Below are the code and all the weights of a small trained network. Each question names an input and a class and asks about switching units off, where a switched-off unit gives its printed mean instead of its output.

import numpy as np


def w(rows, s, z=0):
    codes = np.array(rows[::2]) - 128.0
    scale = np.full(codes.shape[1], s)
    scale[-1] = z or s
    return codes * scale


def norm(h):
    return h / np.sqrt((h * h).mean(-1, keepdims=True) + 1e-5)


def f(y):
    return y / 2 * (1 + np.tanh(0.7978845608 * (y + 0.044715 * y**3)))


def log_softmax(a):
    a = a - a.max(-1, keepdims=True)
    return a - np.log(np.exp(a).sum(-1, keepdims=True))


def net(x, mask):
    res = np.array(x, float).reshape(1, 5) / 4 @ E
    u = 0
    for l in range(4):
        y = f(norm(res) @ A[l][:, :-1].T + A[l][:, -1])
        res = res + np.where(mask[u : u + 3], y, B[l][:, -1]) @ B[l][:, :-1]
        u += 3
    return log_softmax(norm(res)[-1] @ U[:, :-1].T + U[:, -1])


A, B = {}, {}
E = w([
[133,119,132,161,176,124,78,173,138,113,107,140],'x0',
[159,116,204,164,71,97,194,108,141,118,74,186],'x1',
[120,120,108,101,136,102,135,135,181,151,135,112],'x2',
[164,160,124,149,205,146,65,136,129,110,191,128],'x3',
[160,252,157,122,124,120,120,91,80,107,163,148],'x4',
],0.015)
A[0] = w([
[142,248,161,102,145,138,1,64,46,77,254,157,39],'0.n0',
[149,126,168,193,198,137,31,149,124,65,140,9,43],'0.n1',
[86,120,67,165,147,110,193,40,129,151,161,106,3],'0.n2',
],0.0056,0.0026)
B[0] = w([
[253,148,92,212,140,149,140,97,7,150,106,62,254],'0.n0',
[186,131,55,174,73,107,77,173,151,135,83,132,186],'0.n1',
[114,104,106,202,132,97,125,86,150,156,135,88,129],'0.n2',
],0.012,0.0075)
A[1] = w([
[146,147,240,171,41,93,255,91,152,117,38,193,14],'1.n0',
[115,106,108,151,195,152,31,160,145,84,126,172,51],'1.n1',
[97,177,118,137,122,216,122,146,148,95,179,113,2],'1.n2',
],0.0087,0.003)
B[1] = w([
[161,104,250,112,93,164,178,119,130,87,66,207,246],'1.n0',
[87,125,118,108,70,78,93,177,85,152,131,197,166],'1.n1',
[109,142,115,206,20,113,129,158,86,100,127,135,122],'1.n2',
],0.013,0.012)
A[2] = w([
[175,254,109,174,155,156,99,70,84,119,179,127,84],'2.n0',
[98,123,127,97,83,98,194,90,158,171,106,65,77],'2.n1',
[187,126,113,156,164,189,180,145,164,160,138,113,2],'2.n2',
],0.0091,0.003)
B[2] = w([
[103,167,184,138,188,124,212,103,53,254,182,94,255],'2.n0',
[175,129,71,94,241,98,178,91,208,7,182,94,157],'2.n1',
[94,114,140,115,124,140,107,64,139,145,57,102,134],'2.n2',
],0.012,0.0092)
A[3] = w([
[155,238,148,146,154,117,111,134,51,63,198,90,72],'3.n0',
[116,102,182,194,35,95,228,76,182,116,90,189,2],'3.n1',
[109,120,89,65,16,144,254,101,205,136,79,95,172],'3.n2',
],0.0059,0.0024)
B[3] = w([
[137,129,29,253,157,121,142,7,125,255,89,70,213],'3.n0',
[155,123,54,200,171,193,115,100,20,32,62,229,255],'3.n1',
[115,212,218,66,112,138,236,95,131,55,224,147,216],'3.n2',
],0.0094,0.0055)
U = w([
[188,236,124,197,171,140,137,70,24,173,147,73,252],'0',
[84,99,106,67,132,127,209,84,189,62,166,39,30],'1',
[152,103,238,122,81,176,222,76,99,35,56,210,128],'2',
[109,68,73,146,125,131,1,195,141,140,107,143,65],'3',
],0.011,0.0026)

Each question gives the input, the list of numbers given to net, and the class t.
The units are the neurons (one row each of A and B). Each row of codes is followed by its name. A weight is (code - 128) times the scale printed after its matrix; where a second scale follows, it is the last column's (A, B and U).
mask holds one flag per neuron, layer by layer. A switched-off neuron (its flag False) gives its mean, the last column of its row in B, instead of its output. The means were averaged over made-up inputs and are rounded, as every weight is.
A unit's drop is (log p(t) with every unit on - log p(t) with that unit switched off) / (log p(t) with every unit on - log p(t) with every unit switched off).
The circuit of an input: a set's keep is (log p(t) with only the set's units on - log p(t) with every unit switched off) / (log p(t) with every unit on - log p(t) with every unit switched off). Starting from all 12 units, units are removed one at a time, each time the one whose removal leaves the highest keep (on an exact tie, the one counted first), for as long as the keep stays at least 0.8.
circuit, biggest first: the units of the circuit, biggest drop first
k most important neurons: the k neurons with the biggest drops, biggest first
drop of u: that unit's drop, to one decimal
input [-6,-3,3,0,0], class 1: most important neuron -> 0.n0
input [2,-3,2,-2,-7], class 3: circuit, biggest first -> 1.n0, 2.n0
input [2,-5,6,-3,1], class 1: circuit, biggest first -> 0.n0, 3.n1
input [4,-1,-2,-4,-6], class 3: circuit, biggest first -> 1.n0, 2.n0
input [-1,3,-4,5,-3], class 3: 2 most important neurons -> 0.n0, 1.n0
input [1,-5,-4,-6,1], class 1: 3 most important neurons -> 0.n0, 1.n0, 2.n0
input [0,-6,-5,-5,-3], class 1: 2 most important neurons -> 1.n0, 0.n0
input [6,-4,7,-6,4], class 1: 4 most important neurons -> 0.n0, 1.n0, 2.n0, 0.n1
input [-4,-1,-6,5,-5], class 3: drop of 2.n0 -> 0.0
input [-3,-6,2,6,-4], class 3: drop of 1.n1 -> 0.1
input [5,-6,8,-7,4], class 1: drop of 0.n0 -> 0.5
input [-3,-2,-6,-3,-6], class 1: drop of 1.n0 -> 0.8
